Here is a tiny trained network, its code and every weight. The questions are about switching its units off for an input and a target symbol, where a switched-off unit gives its printed mean instead of its output.

import numpy as np


def w(rows, s, z=0):
    codes = np.array(rows[::2]) - 128.0
    scale = np.full(codes.shape[1], s)
    scale[-1] = z or s
    return codes * scale


def norm(h):
    return h / np.sqrt((h * h).mean(-1, keepdims=True) + 1e-5)


def f(y):
    return y / 2 * (1 + np.tanh(0.7978845608 * (y + 0.044715 * y**3)))


def softmax(a):
    e = np.exp(a - a.max(-1, keepdims=True))
    return e / e.sum(-1, keepdims=True)


def log_softmax(a):
    a = a - a.max(-1, keepdims=True)
    return a - np.log(np.exp(a).sum(-1, keepdims=True))


def net(x, mask):
    ids = ['ΛΦβεθπσ'.index(c) for c in x.split()]
    T = len(ids)
    res = E[ids] + P[:T]
    r = norm(res)
    for j in range(3):
        rows = slice(4 * j, 4 * j + 4)
        q, k, v = (r @ M[0][rows].T for M in (Q, K, V))
        z = softmax(np.where(np.tri(T) > 0, q @ k.T / 4**0.5, -1e9)) @ v
        o = O[0][rows]
        res = res + np.where(mask[j], z, o[:, -1]) @ o[:, :-1]
    y = f(norm(res) @ A[0][:, :-1].T + A[0][:, -1])
    res = res + np.where(mask[3:7], y, B[0][:, -1]) @ B[0][:, :-1]
    return log_softmax(norm(res)[-1] @ U[:, :-1].T + U[:, -1])


Q, K, V, O, A, B = {}, {}, {}, {}, {}, {}
E = w([
[167,139,35,106],'Λ',
[227,14,54,152],'Φ',
[101,144,217,98],'β',
[160,151,110,120],'ε',
[142,105,196,136],'θ',
[42,251,213,134],'π',
[100,68,159,224],'σ',
],0.013)
P = w([
[74,47,174,122],'0',
[196,164,178,94],'1',
[187,197,151,255],'2',
[158,151,137,78],'3',
[172,190,84,237],'4',
[7,123,127,92],'5',
],0.0089)
Q[0] = w([
[87,107,211,176],'H0',
[175,143,155,47],'H0',
[72,85,54,132],'H0',
[243,116,72,80],'H0',
[146,138,75,212],'H1',
[150,69,150,84],'H1',
[133,132,84,140],'H1',
[150,97,170,247],'H1',
[152,174,128,217],'H2',
[176,180,189,108],'H2',
[149,155,103,181],'H2',
[130,176,108,154],'H2',
],0.013)
K[0] = w([
[58,103,156,166],'H0',
[172,71,5,122],'H0',
[137,146,148,148],'H0',
[177,192,71,92],'H0',
[84,93,136,99],'H1',
[145,181,171,143],'H1',
[92,109,134,179],'H1',
[127,61,148,116],'H1',
[165,72,106,108],'H2',
[140,156,118,78],'H2',
[112,92,80,125],'H2',
[139,102,82,82],'H2',
],0.015)
V[0] = w([
[81,109,118,153],'H0',
[120,97,157,133],'H0',
[128,159,153,130],'H0',
[92,200,158,133],'H0',
[44,146,4,100],'H1',
[85,180,113,221],'H1',
[164,183,120,107],'H1',
[172,93,158,144],'H1',
[91,184,139,85],'H2',
[106,74,128,122],'H2',
[144,222,75,114],'H2',
[147,173,155,130],'H2',
],0.012)
O[0] = w([
[123,129,185,112,61],'H0',
[178,91,160,176,110],'H0',
[131,124,91,136,101],'H0',
[181,195,76,108,30],'H0',
[254,182,55,79,105],'H1',
[51,184,187,76,2],'H1',
[152,144,177,191,97],'H1',
[103,71,154,120,182],'H1',
[211,124,116,148,63],'H2',
[125,172,38,80,148],'H2',
[155,168,190,177,132],'H2',
[157,86,160,124,91],'H2',
],0.0077,0.003)
A[0] = w([
[86,179,47,183,78],'N0',
[151,53,160,159,253],'N1',
[93,64,179,61,215],'N2',
[255,67,64,61,28],'N3',
],0.0096,0.0023)
B[0] = w([
[165,98,249,115,202],'N0',
[109,104,18,126,216],'N1',
[157,216,33,2,210],'N2',
[216,206,142,16,254],'N3',
],0.0086,0.0042)
U = w([
[254,230,97,68,134],'Λ',
[109,146,75,136,58],'Φ',
[137,122,136,178,231],'β',
[185,88,96,106,19],'ε',
[149,59,188,96,17],'θ',
[115,220,216,139,2],'π',
[139,68,255,52,144],'σ',
],0.0082,0.0022)

Each question gives the input, a string of symbols that net reads in full, and the target symbol t.
The units are the heads (4 rows each of Q, K, V and O) and the neurons (one row each of A and B). Each row of codes is followed by its name. A weight is (code - 128) times the scale printed after its matrix; where a second scale follows, it is the last column's (O, A, B and U).
mask holds one flag per unit, heads first, then neurons. A switched-off unit (its flag False) gives its mean, the last column of its rows in O or B, instead of its output. The means were averaged over made-up inputs and are rounded, as every weight is.
A unit's drop is (log p(t) with every unit on - log p(t) with that unit switched off) / (log p(t) with every unit on - log p(t) with every unit switched off).
The circuit of an input: a set's keep is (log p(t) with only the set's units on - log p(t) with every unit switched off) / (log p(t) with every unit on - log p(t) with every unit switched off). Starting from all 7 units, units are removed one at a time, each time the one whose removal leaves the highest keep (on an exact tie, the one counted first), for as long as the keep stays at least 0.8.
circuit, biggest first: the units of the circuit, biggest drop first
unit that matters most: the unit with the biggest drop
k most important neurons: the k neurons with the biggest drops, biggest first
heads that matter: for each layer, one digit per head in row order, 1 if its drop is at least 0.15 and else 0, layers parted by /
drop of u: that unit's drop, to one decimal
input ε Λ Λ, target ε: circuit, biggest first : [H1]
input σ Λ σ Λ Λ, target σ: circuit, biggest first : [N0, H1]
input β Λ β Λ β, target β: circuit, biggest first : [N3, H1]
input Φ σ θ, target Φ: heads that matter : 011
input θ Λ β β π Λ, target σ: heads that matter : 111
input π Λ σ π σ, target π: heads that matter : 110
input π Φ ε σ, target Φ: heads that matter : 000
input π θ Λ, target π: heads that matter : 010
input π β ε π σ ε, target π: 2 most important neurons : [N3, N1]
input β Λ Λ θ Λ β, target Λ: 2 most important neurons : [N2, N0]
input Λ Λ π Λ, target π: drop of N3 : 0.2
input Λ π σ, target Λ: drop of H1 : 1.0
input Λ π π β σ, target Λ: drop of H1 : 0.9
input Λ Λ θ Λ Λ θ, target Λ: unit that matters most : N2
